Here is a tiny trained network, its code and every weight. The questions are about switching its units off for an input and a target symbol, where a switched-off unit gives its printed mean instead of its output.

import numpy as np


def w(rows, s, z=0):
    codes = np.array(rows[::2]) - 128.0
    scale = np.full(codes.shape[1], s)
    scale[-1] = z or s
    return codes * scale


def norm(h):
    return h / np.sqrt((h * h).mean(-1, keepdims=True) + 1e-5)


def f(y):
    return np.maximum(y, 0)


def softmax(a):
    e = np.exp(a - a.max(-1, keepdims=True))
    return e / e.sum(-1, keepdims=True)


def log_softmax(a):
    a = a - a.max(-1, keepdims=True)
    return a - np.log(np.exp(a).sum(-1, keepdims=True))


def net(x, mask):
    ids = ['Ψαεζμξ'.index(c) for c in x.split()]
    T = len(ids)
    res = E[ids] + P[:T]
    r = norm(res)
    for j in range(2):
        rows = slice(4 * j, 4 * j + 4)
        q, k, v = (r @ M[0][rows].T for M in (Q, K, V))
        z = softmax(np.where(np.tri(T) > 0, q @ k.T / 4**0.5, -1e9)) @ v
        o = O[0][rows]
        res = res + np.where(mask[j], z, o[:, -1]) @ o[:, :-1]
    y = f(norm(res) @ A[0][:, :-1].T + A[0][:, -1])
    res = res + np.where(mask[2:10], y, B[0][:, -1]) @ B[0][:, :-1]
    return log_softmax(norm(res)[-1] @ U[:, :-1].T + U[:, -1])


Q, K, V, O, A, B = {}, {}, {}, {}, {}, {}
E = w([
[203,147,155,187,79,164,64,179,148,179,135,38],'Ψ',
[132,56,113,71,47,166,34,190,83,30,63,178],'α',
[144,86,26,129,122,96,182,120,101,100,128,54],'ε',
[95,157,115,146,155,183,125,101,105,161,3,91],'ζ',
[101,98,191,169,225,84,108,190,118,26,136,47],'μ',
[200,177,120,150,119,180,199,193,156,93,71,154],'ξ',
],0.0044)
P = w([
[67,115,28,101,168,114,161,119,164,193,184,179],'0',
[205,83,108,156,172,231,95,118,33,88,188,129],'1',
[182,131,126,160,152,181,89,95,56,94,152,138],'2',
[169,139,138,164,113,160,97,98,86,82,132,107],'3',
[159,139,126,141,112,160,99,113,95,76,105,98],'4',
[163,130,124,183,103,156,105,140,113,76,98,89],'5',
[144,125,132,198,94,124,108,164,87,99,73,93],'6',
[119,150,135,206,93,118,121,187,101,86,57,82],'7',
[120,140,132,173,131,92,125,175,96,107,30,69],'8',
[118,139,141,176,140,72,122,208,95,109,17,58],'9',
[108,135,137,166,134,65,134,226,113,82,26,49],'10',
[112,112,185,164,158,83,128,228,84,95,3,31],'11',
],0.0048)
Q[0] = w([
[97,115,110,138,158,148,113,3,125,139,208,170],'head 1',
[156,47,82,168,110,104,108,169,80,98,83,38],'head 1',
[110,156,116,113,134,184,80,122,106,102,123,166],'head 1',
[102,70,162,69,71,63,172,168,199,130,189,179],'head 1',
[229,182,41,172,77,187,131,133,68,120,83,135],'head 2',
[69,166,170,109,147,130,114,58,162,146,196,170],'head 2',
[176,116,159,190,223,134,47,127,83,109,183,72],'head 2',
[142,61,105,138,113,100,140,228,80,83,47,50],'head 2',
],0.0052)
K[0] = w([
[177,154,182,165,148,179,74,117,40,93,64,86],'head 1',
[120,185,140,116,89,95,189,201,208,160,145,163],'head 1',
[171,107,120,191,128,124,197,127,123,115,143,103],'head 1',
[101,138,111,123,212,209,66,29,76,160,96,123],'head 1',
[84,43,46,133,118,42,138,78,126,105,128,94],'head 2',
[191,176,224,167,155,189,102,121,92,87,136,141],'head 2',
[133,150,31,125,67,146,166,102,106,142,24,110],'head 2',
[52,113,3,71,83,66,158,181,179,201,129,140],'head 2',
],0.0048)
V[0] = w([
[114,161,121,45,150,144,138,88,211,230,224,227],'head 1',
[172,149,111,139,102,99,241,80,133,159,85,120],'head 1',
[68,173,129,117,224,126,227,101,137,110,40,147],'head 1',
[121,55,101,108,160,80,190,113,134,67,254,126],'head 1',
[99,83,113,25,68,88,159,98,112,93,137,204],'head 2',
[59,147,104,71,141,130,130,46,137,199,150,161],'head 2',
[127,106,89,136,106,52,185,79,157,190,215,89],'head 2',
[142,128,112,192,173,126,118,156,45,75,56,73],'head 2',
],0.0038)
O[0] = w([
[4,206,95,104,146,161,55,58,22,156,116,61,176],'head 1',
[155,193,151,169,89,142,182,75,117,56,81,160,167],'head 1',
[156,205,104,165,212,230,208,84,171,83,93,136,191],'head 1',
[106,44,143,228,135,107,98,39,197,105,55,87,200],'head 1',
[154,172,196,204,179,101,69,150,158,221,178,82,167],'head 2',
[159,206,165,89,233,159,127,179,176,94,121,176,253],'head 2',
[62,120,212,119,145,14,117,166,154,75,182,188,253],'head 2',
[188,82,122,190,103,113,242,60,105,90,104,139,106],'head 2',
],0.0035,0.0036)
A[0] = w([
[171,115,90,105,78,151,128,188,117,131,106,17,179],'neuron 1',
[73,186,107,77,141,146,119,224,110,196,106,131,124],'neuron 2',
[247,102,143,158,130,164,100,164,92,75,157,141,134],'neuron 3',
[76,82,93,93,143,61,165,199,121,215,107,110,150],'neuron 4',
[113,163,174,91,14,69,161,153,44,116,115,71,3],'neuron 5',
[93,85,97,106,125,153,105,128,85,220,144,119,48],'neuron 6',
[131,185,140,113,137,176,100,123,144,212,190,155,111],'neuron 7',
[116,120,57,91,160,130,157,120,99,124,254,93,194],'neuron 8',
],0.0048,0.0047)
B[0] = w([
[125,174,91,160,135,139,156,133,114,141,20,73,252],'neuron 1',
[224,174,134,115,119,126,132,163,69,123,83,126,190],'neuron 2',
[95,130,107,83,80,54,174,165,165,196,117,129,241],'neuron 3',
[118,87,150,132,20,131,46,166,102,150,137,75,173],'neuron 4',
[56,76,33,3,165,117,156,183,132,36,75,168,151],'neuron 5',
[94,133,125,113,99,147,117,80,88,62,118,156,137],'neuron 6',
[189,155,137,77,94,108,145,123,77,121,176,136,148],'neuron 7',
[131,42,134,166,71,90,188,112,213,139,110,145,171],'neuron 8',
],0.0051,0.0043)
U = w([
[98,77,112,52,37,152,36,157,63,44,122,195,3],'Ψ',
[187,177,161,154,34,119,51,142,109,252,195,37,118],'α',
[41,112,201,148,238,89,67,150,201,108,172,133,147],'ε',
[184,192,99,57,168,114,235,195,166,137,138,216,48],'ζ',
[101,24,76,188,49,138,204,43,188,151,98,131,233],'μ',
[141,198,78,131,215,200,95,45,29,106,105,92,48],'ξ',
],0.0035,0.00042)

Each question gives the input, a string of symbols that net reads in full, and the target symbol t.
The units are the heads (4 rows each of Q, K, V and O) and the neurons (one row each of A and B). Each row of codes is followed by its name. A weight is (code - 128) times the scale printed after its matrix; where a second scale follows, it is the last column's (O, A, B and U).
mask holds one flag per unit, heads first, then neurons. A switched-off unit (its flag False) gives its mean, the last column of its rows in O or B, instead of its output. The means were averaged over made-up inputs and are rounded, as every weight is.
A unit's drop is (log p(t) with every unit on - log p(t) with that unit switched off) / (log p(t) with every unit on - log p(t) with every unit switched off).
The circuit of an input: a set's keep is (log p(t) with only the set's units on - log p(t) with every unit switched off) / (log p(t) with every unit on - log p(t) with every unit switched off). Starting from all 10 units, units are removed one at a time, each time the one whose removal leaves the highest keep (on an exact tie, the one counted first), for as long as the keep stays at least 0.8.
circuit, biggest first: the units of the circuit, biggest drop first
most important unit: the unit with the biggest drop
top k neurons: the k neurons with the biggest drops, biggest first
which heads matter: for each layer, one digit per head in row order, 1 if its drop is at least 0.15 and else 0, layers parted by /
drop of u: that unit's drop, to one decimal
input ε Ψ ζ ε ξ ε μ α, target ε: which heads matter	11
input Ψ ξ ξ ζ ζ ε Ψ ζ ζ ε, target Ψ: most important unit	head 1
input μ α μ ζ ε, target μ: which heads matter	01
input ε α ζ Ψ, target ε: which heads matter	11
input α ζ ζ ε ε Ψ α Ψ ε ξ, target α: circuit, biggest first	(head 1; head 2)
input ξ ε ζ ξ ζ ζ α Ψ μ ζ ε, target ξ: which heads matter	10
input ε ξ ζ μ α, target ε: which heads matter	01
input Ψ ζ ζ ε ε α Ψ Ψ μ, target Ψ: which heads matter	11
input α ζ ε α ξ ε Ψ ξ ε, target α: circuit, biggest first	(neuron 4; head 2)
input ξ ξ μ Ψ ε ε μ ε ζ ζ ε α, target ξ: circuit, biggest first	(head 1; neuron 3)
input ζ ε ε ζ ζ ξ ζ ζ, target ζ: which heads matter	10
input ε μ ξ ξ ε, target ε: which heads matter	01
input Ψ ε α ε μ ζ, target Ψ: circuit, biggest first	(head 1; head 2)
input ζ α ε α Ψ ζ ξ Ψ ξ μ, target ζ: which heads matter	11
input ζ ε ζ ε ζ μ ζ α ε ε ξ Ψ, target ζ: circuit, biggest first	(head 1)
input Ψ α ξ Ψ ε ζ μ ζ ε ε ξ, target Ψ: circuit, biggest first	(head 1; head 2; neuron 5)
input Ψ ε μ ε ε ε ε Ψ, target Ψ: circuit, biggest first	(head 1; neuron 5)
input μ ξ α α α Ψ ε ζ ε ζ α, target μ: circuit, biggest first	(head 2; head 1)
input μ μ Ψ ζ ε μ, target μ: which heads matter	01
input ζ μ ξ ζ ε Ψ α, target ζ: top 2 neurons	(neuron 3; neuron 4)
input μ ε μ ζ ζ ξ, target μ: most important unit	head 2
input Ψ ξ ξ ζ ξ ε ζ, target Ψ: top 2 neurons	(neuron 5; neuron 4)
input α Ψ α ζ, target α: drop of head 1	0.4
input μ ε α Ψ ε ε ε ζ, target μ: drop of head 2	0.6
input α Ψ ξ μ ζ ξ Ψ ζ α, target α: drop of head 1	0.3
input α ξ Ψ ζ Ψ ζ α, target α: drop of head 1	0.2
input ζ Ψ ζ ζ α μ ε, target ζ: top 2 neurons	(neuron 3; neuron 4)
